Below are the code and all the weights of a small trained network. Each question names an input and a class and asks about switching units off, where a switched-off unit gives its printed mean instead of its output.

import numpy as np


def w(rows, s, z=0):
    codes = np.array(rows[::2]) - 128.0
    scale = np.full(codes.shape[1], s)
    scale[-1] = z or s
    return codes * scale


def f(y):
    return np.maximum(y, 0)


def log_softmax(a):
    a = a - a.max(-1, keepdims=True)
    return a - np.log(np.exp(a).sum(-1, keepdims=True))


def net(x, mask):
    res = np.array(x, float).reshape(1, 7) / 4 @ E
    y = f(res @ A[0][:, :-1].T + A[0][:, -1])
    res = res + np.where(mask, y, B[0][:, -1]) @ B[0][:, :-1]
    return log_softmax(res[-1] @ U[:, :-1].T + U[:, -1])


A, B = {}, {}
E = w([
[28,77,194,16,123,181],'x0',
[161,141,1,47,210,194],'x1',
[216,2,167,90,192,75],'x2',
[92,12,46,178,45,159],'x3',
[127,127,131,134,133,133],'x4',
[129,129,128,129,127,130],'x5',
[129,129,126,124,125,124],'x6',
],0.0095)
A[0] = w([
[58,222,98,159,80,191,91],'N0',
[170,140,109,147,121,110,80],'N1',
[113,121,222,182,57,76,116],'N2',
[77,122,230,174,87,78,125],'N3',
[200,168,104,217,122,104,116],'N4',
[26,80,190,61,120,157,122],'N5',
[201,64,140,116,167,64,76],'N6',
[101,146,192,165,94,43,124],'N7',
[183,147,106,180,136,111,129],'N8',
[148,241,212,104,190,116,98],'N9',
[123,104,212,172,114,51,117],'N10',
[173,54,153,102,158,87,97],'N11',
[105,50,73,174,87,140,101],'N12',
[86,144,143,95,130,156,75],'N13',
[92,38,85,136,51,135,102],'N14',
[139,121,121,100,125,141,3],'N15',
[216,24,156,98,172,82,99],'N16',
[159,129,91,83,147,164,103],'N17',
[149,109,153,108,161,114,105],'N18',
[201,175,102,197,141,58,109],'N19',
[140,75,69,183,88,127,103],'N20',
[78,166,122,138,95,151,77],'N21',
[143,145,6,52,227,183,125],'N22',
[190,141,101,165,131,129,93],'N23',
[184,145,88,185,130,72,116],'N24',
[29,111,166,51,137,111,95],'N25',
[158,147,21,51,210,187,117],'N26',
[85,221,126,124,142,119,112],'N27',
[60,211,106,129,64,145,85],'N28',
[160,74,170,56,129,95,108],'N29',
[113,110,130,131,161,132,26],'N30',
[93,38,71,176,92,147,86],'N31',
[54,117,186,49,138,143,100],'N32',
[142,182,193,103,201,109,94],'N33',
[180,127,167,91,158,85,111],'N34',
[99,133,204,162,71,71,127],'N35',
[152,200,190,100,190,117,120],'N36',
[141,194,180,110,175,74,113],'N37',
[105,179,111,162,135,132,82],'N38',
[168,150,86,172,134,58,109],'N39',
[122,145,190,147,148,135,71],'N40',
[184,85,168,121,143,147,66],'N41',
[62,97,173,60,151,179,108],'N42',
[150,175,164,103,179,100,94],'N43',
],0.014,0.016)
B[0] = w([
[41,71,105,225,240,54,199],'N0',
[138,123,167,145,118,167,142],'N1',
[233,150,44,176,107,95,215],'N2',
[220,168,75,164,101,55,215],'N3',
[120,207,232,119,144,229,197],'N4',
[141,214,224,125,113,241,226],'N5',
[63,100,113,195,204,104,177],'N6',
[203,124,81,187,102,145,197],'N7',
[99,211,206,96,119,176,175],'N8',
[60,81,108,38,47,124,205],'N9',
[215,146,52,169,113,73,198],'N10',
[54,118,128,183,206,105,182],'N11',
[97,52,109,65,56,131,197],'N12',
[123,107,121,142,168,178,146],'N13',
[82,51,129,20,58,137,212],'N14',
[149,192,131,92,109,124,128],'N15',
[66,56,77,222,235,79,212],'N16',
[153,181,89,132,110,71,168],'N17',
[99,115,123,144,147,119,153],'N18',
[145,197,240,122,135,217,197],'N19',
[94,85,140,40,66,158,184],'N20',
[74,162,150,132,179,57,155],'N21',
[249,182,59,174,74,82,250],'N22',
[134,165,176,119,137,169,156],'N23',
[118,187,207,113,143,215,183],'N24',
[157,133,212,141,140,234,192],'N25',
[255,174,62,176,88,60,238],'N26',
[46,53,109,149,195,68,175],'N27',
[41,84,101,196,238,61,185],'N28',
[69,134,169,163,202,93,186],'N29',
[120,104,149,153,153,121,128],'N30',
[88,32,79,69,54,137,200],'N31',
[148,203,230,129,157,236,196],'N32',
[86,71,108,50,58,111,180],'N33',
[70,93,116,124,127,125,169],'N34',
[197,164,85,146,112,85,203],'N35',
[83,67,93,65,42,127,192],'N36',
[77,70,125,48,37,117,184],'N37',
[113,75,144,192,190,134,149],'N38',
[108,184,202,109,130,208,174],'N39',
[135,116,114,100,117,110,143],'N40',
[79,162,132,128,160,58,149],'N41',
[168,170,220,139,127,241,204],'N42',
[114,47,106,99,72,152,167],'N43',
],0.011,0.02)
U = w([
[248,177,70,193,107,82,3],'0',
[145,183,206,142,168,215,172],'1',
[84,63,103,72,61,124,19],'2',
[72,103,112,214,255,88,199],'3',
],0.014,0.0031)

Each question gives the input, the list of numbers given to net, and the class t.
The units are the neurons (one row each of A and B). Each row of codes is followed by its name. A weight is (code - 128) times the scale printed after its matrix; where a second scale follows, it is the last column's (A, B and U).
mask holds one flag per neuron, in row order. A switched-off neuron (its flag False) gives its mean, the last column of its row in B, instead of its output. The means were averaged over made-up inputs and are rounded, as every weight is.
A unit's drop is (log p(t) with every unit on - log p(t) with that unit switched off) / (log p(t) with every unit on - log p(t) with every unit switched off).
The circuit of an input: a set's keep is (log p(t) with only the set's units on - log p(t) with every unit switched off) / (log p(t) with every unit on - log p(t) with every unit switched off). Starting from the 12 units with the biggest drops (on a tie, the unit counted first), units are removed one at a time, each time the one whose removal leaves the highest keep (on an exact tie, the one counted first), for as long as the keep stays at least 0.8.
units of the circuit, in order: the units of the circuit, biggest drop first
k most important neurons: the k neurons with the biggest drops, biggest first
drop when u is switched off: that unit's drop, to one decimal
input [-8,-6,-7,0,2,-7,2], class 1: units of the circuit, in order : [N19]
input [3,-7,7,7,3,-2,3], class 0: 2 most important neurons : [N2, N10]
input [-5,-3,-5,1,7,-5,2], class 1: 2 most important neurons : [N4, N16]
input [6,6,6,3,-7,-8,0], class 0: 4 most important neurons : [N22, N26, N0, N4]
input [8,7,7,-1,7,0,7], class 1: 3 most important neurons : [N42, N32, N5]
input [7,8,-1,5,-4,-3,-2], class 0: 2 most important neurons : [N22, N26]
input [7,-7,-8,-2,-1,3,-2], class 3: 2 most important neurons : [N0, N28]
input [3,-3,-1,-2,1,3,-6], class 0: 2 most important neurons : [N4, N3]
input [-5,4,6,0,1,5,-2], class 3: 2 most important neurons : [N16, N6]
input [8,4,7,5,8,-5,-8], class 1: 2 most important neurons : [N5, N42]
input [7,-6,3,0,-7,4,8], class 1: 4 most important neurons : [N5, N32, N22, N25]
input [4,-7,6,-7,7,6,4], class 0: 2 most important neurons : [N10, N3]
input [-4,5,-4,-7,0,5,-5], class 2: drop when N9 is switched off : 0.1
input [-5,3,-7,0,-4,-2,-5], class 3: units of the circuit, in order : [N0]
input [-8,3,2,-4,2,-4,4], class 1: drop when N22 is switched off : 0.0
input [7,8,-8,2,5,6,1], class 0: drop when N16 is switched off : 0.5
